[131 147 170  78 219  95 146 174] = K_666
[119 139 110 102 105 145  98 113] = K_671
[155 144 165 124 139 139 143 132] = K_551
[129 122 106 151  73 152 115  99] = K_192
[151 128 176 140 184 105 172 160] = K_433
[110 118 106 128 128 117 120 129] = K_619
[101  78  83 198 109  99 146 126] = K_792
q: [151 128 176 140 184 104 172 160]
K_433

[119  65  81 156 132 136 170 191 107  65]  K_567
[ 65  82  56 142  81  85 131 187 166 108]  K_625
[ 79 100  54 149  93 101 146 201 135  84]  K_412
[ 79  67  54 149  93 101 146 201 135  84]  K_711
[119  65  81 156 132 136 170 191  77  53]  K_872
[147  80 105 152 162 159 172 175  52  51]  K_935
[179 100 151 145 197 183 165 152  43  62]  K_301
q: [ 79  69  55 150  94 100 147 200 135  82]
K_711
q: [ 78 100  53 147  94 102 146 201 134  83]
K_412
q: [120  66  80 158 132 136 171 190  79  53]
K_872
q: [ 66  83  56 142  82  87 131 186 166 107]
K_625

[ 89 137 117 152 166  94 188] : K_814
[130 128 141  81  58 204 119] : K_694
[ 76 140  88 137 178 103 193] : K_996
[127  63 156  92 105  87 105] : K_970
q: [129 128 141  82  57 204 119]
K_694
q: [ 75 139  88 138 177 104 194]
K_996
q: [126  63 154  94 106  88 106]
K_970

[202  65  48 123 152 161 147 102 131  89] = K_171
[105  77 126 171  66 154 111  39  63 140] = K_328
[202  65  48 123 152 161 147 147 124  58] = K_691
[202  65  48 123 152 161 147 147 131  89] = K_176
[203 203 158 118 123 190 151 120 163 197] = K_702
[118 171 209 131 105  42 135 117 198 107] = K_741
[138  62 143 109  54 128 138 102  31 141] = K_467
[176  34  73 114 197 112 165 102 125  91] = K_927
q: [203 204 158 118 123 190 150 120 164 197]
K_702
q: [203  63  48 124 150 161 148 103 128  87]
K_171
q: [105  77 127 171  67 155 111  40  63 140]
K_328

[139 135 126 104 147 148 112 139 101 194 122 122 122 111 156  74  90 140
 144 157 172 163 142  55  96 161 142 117 138  89 126 148 100 142 126 142
 121 142 119 131 128 152 135 109 153 115 117 133 127 150  84 141 160 158
 133  87 134 122 118 111 155 172] -> K_560
[139 132 124 103 152 146 111 132 101 219 128 137 107 109 150 105 101 145
 140 156 153 151 148  92  94 174 144 112 146  75 117 160 129 148 112 141
 126 141 109 135 125 150 122 107 151 112 118 125 136 171  79 145 157 155
 131  84 109 113 132 104 159 180] -> K_743
[129 133 122 105 148 139 107 136 105 209 110 125 104 110 167 123 101 142
 149 157 147 144 140  85  89 169 144 113 134  86 120 156 124 151 122 142
 126 136 117 133 125 150 110 109 152 110 110 116 127 160  83 143 153 157
 137  87 115 123 119 112 157 175] -> K_538
[135 129 124 102 146 135 109 129 105 212 105 119 112 109 152 132  90 142
 147 160 144 151 140  76  93 169 145 117 143  82 124 153 122 149 116 138
 121 139 112 131 118 153 128 106 148 112 107 130 137 166  92 144 158 159
 134  89 121 115 126 102 161 178] -> K_893
[135 129 124 102 146 135 109 129 105 212 105 119 112 109 152 132  90 142
 147 160 144 151 140  92  93 169 145 117 143  82 124 153 122 149 116 140
 121 139 112 131 118 153 128 106 148 112 107 130 137 166  92 144 158 159
 134  89 121 115 126 102 161 178] -> K_222
[135 129 124 102 146 135 109 129 105 212 105 119 112 109 152 132 100 142
 147 160 144 151 140  92  93 169 145 117 143  82 124 153 122 149 116 140
 121 139 112 131 118 153 128 106 148 112 107 130 137 166  92 144 158 159
 134  89 121 115 126 102 161 178] -> K_815
q: [135 129 124 102 146 135 109 129 105 212 105 119 112 109 152 132  90 142
 147 160 144 151 140  92  93 169 145 117 143  82 124 153 122 149 116 140
 121 139 112 131 118 153 128 106 148 112 107 130 137 166  92 144 158 159
 134  89 121 115 126 102 161 178]
K_222
q: [139 132 124 102 151 146 111 132 101 220 128 137 106 109 149 105 101 146
 140 157 152 150 148  92  93 174 144 111 146  75 117 161 129 149 112 141
 125 141 110 135 125 150 123 107 151 112 119 126 136 171  79 145 157 155
 132  85 108 113 133 104 159 179]
K_743
q: [130 133 122 104 148 139 107 136 105 209 110 125 104 110 167 123 101 142
 150 156 147 145 140  86  88 169 143 113 135  86 120 156 124 151 121 142
 125 136 117 133 124 149 110 108 152 110 111 116 127 159  83 143 153 158
 136  87 116 123 118 112 157 175]
K_538

[ 59 144  54 202 161 163 183  54  99 149 201 189 121 161  49 148 120 130
  77 201 148 117 166  43  90 144  59 180 126  69 168] : K_96
[ 80 172 143 142  82 174 122 106  67 152  99 135 178  77 112 152 175 174
  69 144  79 175 169 114  72 170  84 168  74 113  78] : K_736
[128 127 127 125 126 125 124 129 129 123 126 124 125 129 128 128 124 126
 129 127 126 126 124 126 130 124 127 125 130 129 127] : K_138
[ 80 172 143 142  82 174 122 106  67 152 149 135 178  77 112 152 175 174
  69 144  79 175 169 114  72 170  84 168  74 113  78] : K_497
[ 59 144  54 202 161 163 183  54  99 149 201 189 121 161  49 148 120 130
  77 201 148 117 166  43 122 132 138 120 115 119 125] : K_427
q: [ 61 145  55 201 160 161 182  53  99 150 204 189 121 161  51 150 120 128
  81 200 149 117 166  42 123 134 137 118 116 119 124]
K_427
q: [ 81 173 143 141  79 175 122 105  70 153  98 137 179  76 111 155 177 175
  69 147  81 174 172 115  72 168  84 168  74 111  77]
K_736
q: [129 126 126 125 123 126 124 130 128 123 128 120 126 129 127 130 124 127
 127 127 126 126 124 125 131 124 124 127 129 129 126]
K_138
q: [ 59 145  54 200 162 164 183  53  99 150 201 188 122 160  49 147 120 129
  74 202 147 118 165  40  88 145  59 180 126  68 167]
K_96
q: [ 78 172 142 141  81 176 121 105  67 152 150 135 177  79 114 152 174 174
  70 146  78 174 170 115  72 170  84 167  74 113  80]
K_497

[109 128 102 106 118 127  68 133 173  46 111 133 140  90 105 129 103  95
 155 124 145 138 180 135  99 141 142 117 154 110 162 134 125] = K_435
[142 111  40 108 130 123 208 127 161 136 121 109 130  71 162 145 152 105
 178 111 134 151  70 154 146 126 135 134 107 136 122 171 132] = K_865
[137 114 139 107 118 123  78 133 108 175 141 152 124 142  54 140 125 130
 113 108 134 139 113 123 162  79 134  73 146 130 179 128 147] = K_399
[133 141 181 132 124 124 142 129  95 103 123 128 124 166 180 122 112 130
 119 130 122 110 116 138 120  96 121 157 152  99 144 117 150] = K_213
q: [136 115 139 106 119 122  78 133 108 174 141 152 124 142  54 139 125 129
 114 109 133 138 113 122 163  79 134  72 146 130 179 128 147]
K_399
q: [109 128 102 105 118 127  69 134 174  45 110 135 142  89 105 129 104  96
 156 124 147 138 183 134  99 139 142 116 155 110 163 132 126]
K_435

